Below is a small trained network, with its code and all its weights. Each question gives an input and a target symbol and asks what happens when units are switched off, that is, made to give their printed mean instead of their output.

import numpy as np


def w(rows, s, z=0):
    codes = np.array(rows[::2]) - 128.0
    scale = np.full(codes.shape[1], s)
    scale[-1] = z or s
    return codes * scale


def f(y):
    return np.maximum(y, 0)


def softmax(a):
    e = np.exp(a - a.max(-1, keepdims=True))
    return e / e.sum(-1, keepdims=True)


def log_softmax(a):
    a = a - a.max(-1, keepdims=True)
    return a - np.log(np.exp(a).sum(-1, keepdims=True))


def net(x, mask):
    ids = ['ζηλξπψ'.index(c) for c in x.split()]
    T = len(ids)
    res = E[ids] + P[:T]
    q, k, v = (res @ M[0].T for M in (Q, K, V))
    z = softmax(np.where(np.tri(T) > 0, q @ k.T / 3**0.5, -1e9)) @ v
    res = res + np.where(mask[0], z, O[0][:, -1]) @ O[0][:, :-1]
    y = f(res @ A[0][:, :-1].T + A[0][:, -1])
    res = res + np.where(mask[1:25], y, B[0][:, -1]) @ B[0][:, :-1]
    return log_softmax(res[-1] @ U[:, :-1].T + U[:, -1])


Q, K, V, O, A, B = {}, {}, {}, {}, {}, {}
E = w([
[106,27,206,96],'ζ',
[196,61,41,140],'η',
[165,89,216,218],'λ',
[110,50,94,213],'ξ',
[137,35,118,103],'π',
[252,96,175,133],'ψ',
],0.018)
P = w([
[88,239,124,93],'0',
[113,192,136,117],'1',
[119,162,137,127],'2',
[124,137,137,134],'3',
[130,118,137,142],'4',
[131,99,138,147],'5',
[135,85,137,156],'6',
[139,69,138,159],'7',
[142,56,138,164],'8',
[144,44,138,168],'9',
[147,32,139,173],'10',
[148,21,139,177],'11',
[153,10,138,179],'12',
[156,1,140,183],'13',
],0.015)
Q[0] = w([
[62,247,97,25],'head 0',
[18,158,78,164],'head 0',
[102,69,86,78],'head 0',
],0.012)
K[0] = w([
[65,253,112,103],'head 0',
[135,193,134,86],'head 0',
[169,108,142,166],'head 0',
],0.012)
V[0] = w([
[85,102,249,141],'head 0',
[186,168,163,148],'head 0',
[112,125,105,207],'head 0',
],0.015)
O[0] = w([
[182,205,126,158,255],'head 0',
[229,41,99,95,92],'head 0',
[105,219,108,6,217],'head 0',
],0.011,0.0085)
A[0] = w([
[158,127,96,139,101],'neuron 0',
[39,74,146,187,107],'neuron 1',
[96,65,50,84,22],'neuron 2',
[75,49,19,116,107],'neuron 3',
[79,182,181,153,112],'neuron 4',
[57,80,87,98,70],'neuron 5',
[109,188,206,96,2],'neuron 6',
[71,70,212,105,129],'neuron 7',
[142,99,129,30,11],'neuron 8',
[50,68,69,93,44],'neuron 9',
[139,114,109,225,74],'neuron 10',
[114,166,131,174,19],'neuron 11',
[160,111,191,82,75],'neuron 12',
[159,188,2,150,52],'neuron 13',
[89,119,223,110,168],'neuron 14',
[173,140,111,125,52],'neuron 15',
[196,73,176,97,100],'neuron 16',
[178,182,18,120,111],'neuron 17',
[123,103,79,230,60],'neuron 18',
[92,78,112,225,162],'neuron 19',
[140,146,173,164,199],'neuron 20',
[135,147,214,92,129],'neuron 21',
[119,153,167,181,101],'neuron 22',
[155,68,89,96,153],'neuron 23',
],0.015,0.012)
B[0] = w([
[119,98,149,111,148],'neuron 0',
[201,99,165,202,165],'neuron 1',
[207,105,16,109,163],'neuron 2',
[63,106,212,97,208],'neuron 3',
[110,103,76,159,184],'neuron 4',
[164,147,161,179,167],'neuron 5',
[77,150,75,41,142],'neuron 6',
[50,118,87,147,164],'neuron 7',
[15,102,180,181,141],'neuron 8',
[161,157,129,168,171],'neuron 9',
[104,95,63,73,170],'neuron 10',
[174,90,204,83,135],'neuron 11',
[82,108,76,160,160],'neuron 12',
[167,5,96,187,150],'neuron 13',
[177,132,167,181,187],'neuron 14',
[80,164,94,86,146],'neuron 15',
[101,66,178,110,209],'neuron 16',
[145,189,221,95,176],'neuron 17',
[119,202,200,191,153],'neuron 18',
[130,83,83,59,202],'neuron 19',
[109,143,65,110,245],'neuron 20',
[99,86,112,174,188],'neuron 21',
[156,144,185,91,177],'neuron 22',
[136,214,127,163,199],'neuron 23',
],0.012)
U = w([
[80,53,175,43,96],'ζ',
[254,139,82,71,216],'η',
[147,70,188,201,1],'λ',
[220,143,243,182,124],'ξ',
[59,189,145,136,146],'π',
[169,75,31,155,159],'ψ',
],0.0095,0.0098)

Each question gives the input, a string of symbols that net reads in full, and the target symbol t.
The units are the heads (3 rows each of Q, K, V and O) and the neurons (one row each of A and B). Each row of codes is followed by its name. A weight is (code - 128) times the scale printed after its matrix; where a second scale follows, it is the last column's (O, A, B and U).
mask holds one flag per unit, heads first, then neurons. A switched-off unit (its flag False) gives its mean, the last column of its rows in O or B, instead of its output. The means were averaged over made-up inputs and are rounded, as every weight is.
A unit's drop is (log p(t) with every unit on - log p(t) with that unit switched off) / (log p(t) with every unit on - log p(t) with every unit switched off).
The circuit of an input: a set's keep is (log p(t) with only the set's units on - log p(t) with every unit switched off) / (log p(t) with every unit on - log p(t) with every unit switched off). Starting from the 12 units with the biggest drops (on a tie, the unit counted first), units are removed one at a time, each time the one whose removal leaves the highest keep (on an exact tie, the one counted first), for as long as the keep stays at least 0.8.
circuit, biggest first: the units of the circuit, biggest drop first
most important unit: the unit with the biggest drop
top k neurons: the k neurons with the biggest drops, biggest first
input π λ ξ λ ζ ξ ξ ζ η ξ, target ξ: top 3 neurons -> (neuron 1; neuron 5; neuron 20)
input ζ λ ψ η ψ π η ξ, target λ: circuit, biggest first -> (head 0; neuron 1)
input π ξ ζ λ λ λ, target η: most important unit -> neuron 20
input λ ζ ξ λ π ξ π η ψ, target λ: top 3 neurons -> (neuron 23; neuron 16; neuron 19)
input ξ ξ ζ π, target ψ: circuit, biggest first -> (head 0; neuron 3)
input λ ζ λ η ψ, target λ: circuit, biggest first -> (head 0; neuron 23; neuron 16; neuron 12)
input π ζ ζ λ ξ, target ξ: circuit, biggest first -> (neuron 17; head 0)
input ξ ζ ξ ζ ξ ξ π ξ ξ ψ λ, target η: top 2 neurons -> (neuron 3; neuron 20)
input ξ η ξ π η π ψ, target ψ: circuit, biggest first -> (head 0; neuron 12)
input ξ π λ ψ π ξ ξ ζ η η, target λ: top 2 neurons -> (neuron 3; neuron 5)
input π η ξ ζ ψ ζ ζ, target η: circuit, biggest first -> (head 0; neuron 22; neuron 20; neuron 10)
input ψ ξ ζ ξ ξ ζ ξ η, target π: top 3 neurons -> (neuron 3; neuron 8; neuron 23)
input λ π π ζ ξ ξ π ξ ζ ξ λ π, target ξ: circuit, biggest first -> (head 0; neuron 19; neuron 17)
input ξ π η η λ ζ, target ξ: circuit, biggest first -> (neuron 14)
input ψ ψ ξ λ η λ ψ ξ λ, target π: top 2 neurons -> (neuron 2; neuron 19)
input λ ξ π π ξ π, target π: circuit, biggest first -> (head 0; neuron 19)
input π ξ ψ ζ ξ π η π π η ζ, target ψ: circuit, biggest first -> (neuron 3; neuron 17)
input ψ ξ ζ ζ λ ζ ψ η, target ζ: top 2 neurons -> (neuron 3; neuron 14)
input ζ π π ψ ξ ξ ψ ζ λ η η η ψ λ, target ζ: top 2 neurons -> (neuron 16; neuron 2)
input ξ ξ ξ ζ π ψ, target ψ: top 3 neurons -> (neuron 3; neuron 17; neuron 12)
